Here is a tiny trained network, its code and every weight. The questions are about switching its units off for an input and a class, where a switched-off unit gives its printed mean instead of its output.

import numpy as np


def w(rows, s, z=0):
    codes = np.array(rows[::2]) - 128.0
    scale = np.full(codes.shape[1], s)
    scale[-1] = z or s
    return codes * scale


def f(y):
    return np.maximum(y, 0)


def log_softmax(a):
    a = a - a.max(-1, keepdims=True)
    return a - np.log(np.exp(a).sum(-1, keepdims=True))


def net(x, mask):
    res = np.array(x, float).reshape(1, 5) / 4 @ E
    y = f(res @ A[0][:, :-1].T + A[0][:, -1])
    res = res + np.where(mask, y, B[0][:, -1]) @ B[0][:, :-1]
    return log_softmax(res[-1] @ U[:, :-1].T + U[:, -1])


A, B = {}, {}
E = w([
[8,191,255,177,175,232,111,162,180],'x0',
[47,117,127,90,232,135,111,106,214],'x1',
[102,206,129,41,70,151,161,76,62],'x2',
[151,111,115,148,75,141,79,61,136],'x3',
[100,109,54,147,184,191,235,111,120],'x4',
],0.0091)
A[0] = w([
[71,211,160,66,167,148,80,121,113,248],'n1',
[95,178,48,95,168,196,191,89,113,254],'n2',
[100,68,107,129,166,10,101,164,145,248],'n3',
[114,205,136,130,106,191,142,77,82,254],'n4',
[192,158,115,93,71,186,155,160,75,136],'n5',
[166,144,81,146,127,113,175,149,156,177],'n6',
[138,178,182,195,91,157,136,157,125,227],'n7',
[116,98,91,129,146,181,149,129,162,128],'n8',
[134,53,120,211,155,95,155,166,169,207],'n9',
[113,89,98,94,198,57,149,112,123,230],'n10',
[211,99,105,144,89,102,132,87,85,90],'n11',
[173,84,77,77,115,182,163,137,105,229],'n12',
[128,140,57,213,189,167,139,231,105,211],'n13',
[125,61,122,130,193,133,152,153,118,76],'n14',
[158,80,118,66,143,124,56,80,94,248],'n15',
[174,157,102,150,108,117,188,85,99,240],'n16',
],0.011,0.0035)
B[0] = w([
[160,246,191,104,177,132,151,61,69,233],'n1',
[58,157,145,97,106,96,181,62,198,248],'n2',
[166,142,189,170,57,166,58,92,230,226],'n3',
[53,179,87,61,137,131,153,219,64,217],'n4',
[58,99,130,155,137,69,156,234,106,204],'n5',
[114,58,120,109,95,117,92,73,113,174],'n6',
[96,74,162,113,175,211,148,189,75,206],'n7',
[112,109,101,152,170,153,157,86,160,183],'n8',
[150,80,120,240,78,216,86,86,160,227],'n9',
[96,113,66,116,73,126,95,56,190,211],'n10',
[97,170,61,254,133,99,117,179,140,229],'n11',
[65,115,101,122,104,24,157,86,137,205],'n12',
[48,51,203,184,137,163,101,124,153,216],'n13',
[133,43,106,213,141,103,114,48,130,180],'n14',
[218,208,47,91,110,133,116,164,193,210],'n15',
[101,67,99,137,66,102,182,153,50,208],'n16',
],0.0077,0.013)
U = w([
[96,13,87,143,120,185,108,54,217,89],'0',
[134,167,216,97,220,164,129,189,66,201],'1',
[76,163,49,1,108,142,202,78,137,148],'2',
[190,120,15,168,88,67,110,142,122,64],'3',
[217,145,164,67,88,107,18,114,198,177],'4',
[107,52,98,128,75,238,88,176,130,176],'5',
[219,96,98,63,150,164,96,173,138,11],'6',
[89,7,144,86,106,61,137,147,86,3],'7',
],0.0087,0.0036)

Each question gives the input, the list of numbers given to net, and the class t.
The units are the neurons (one row each of A and B). Each row of codes is followed by its name. A weight is (code - 128) times the scale printed after its matrix; where a second scale follows, it is the last column's (A, B and U).
mask holds one flag per neuron, in row order. A switched-off neuron (its flag False) gives its mean, the last column of its row in B, instead of its output. The means were averaged over made-up inputs and are rounded, as every weight is.
A unit's drop is (log p(t) with every unit on - log p(t) with that unit switched off) / (log p(t) with every unit on - log p(t) with every unit switched off).
The circuit of an input: a set's keep is (log p(t) with only the set's units on - log p(t) with every unit switched off) / (log p(t) with every unit on - log p(t) with every unit switched off). Starting from the 12 units with the biggest drops (on a tie, the unit counted first), units are removed one at a time, each time the one whose removal leaves the highest keep (on an exact tie, the one counted first), for as long as the keep stays at least 0.8.
units of the circuit, in order: the units of the circuit, biggest drop first
top k neurons: the k neurons with the biggest drops, biggest first
drop when u is switched off: that unit's drop, to one decimal
input [8,-4,-7,5,5], class 5: units of the circuit, in order : [n7]
input [-3,-6,0,-2,2], class 7: units of the circuit, in order : [n5 n16]
input [-6,2,-4,6,-6], class 4: units of the circuit, in order : [n3 n15]
input [6,-4,-8,8,0], class 5: units of the circuit, in order : [n7 n2]
input [-1,0,2,-4,-4], class 4: units of the circuit, in order : [n4 n16 n11 n13]
input [2,3,-1,-2,-8], class 4: top 3 neurons : [n4 n3 n5]
input [0,-6,4,5,-1], class 3: top 3 neurons : [n11 n13 n2]
input [5,6,7,7,-3], class 2: top 3 neurons : [n13 n5 n4]
input [-6,2,7,-1,-3], class 3: top 2 neurons : [n11 n15]
input [2,5,5,2,-3], class 2: top 2 neurons : [n13 n7]
input [-8,-7,-6,-1,8], class 0: top 3 neurons : [n13 n9 n6]
input [3,-6,5,7,7], class 2: top 2 neurons : [n4 n2]
input [-7,0,5,-6,0], class 3: top 2 neurons : [n11 n1]
input [-6,0,-4,7,3], class 3: units of the circuit, in order : [n11]
input [-5,5,-1,8,-3], class 4: drop when n5 is switched off : 0.1
input [4,-3,4,4,2], class 1: drop when n10 is switched off : 0.3
input [-1,-2,3,-3,-6], class 1: drop when n10 is switched off : 0.2
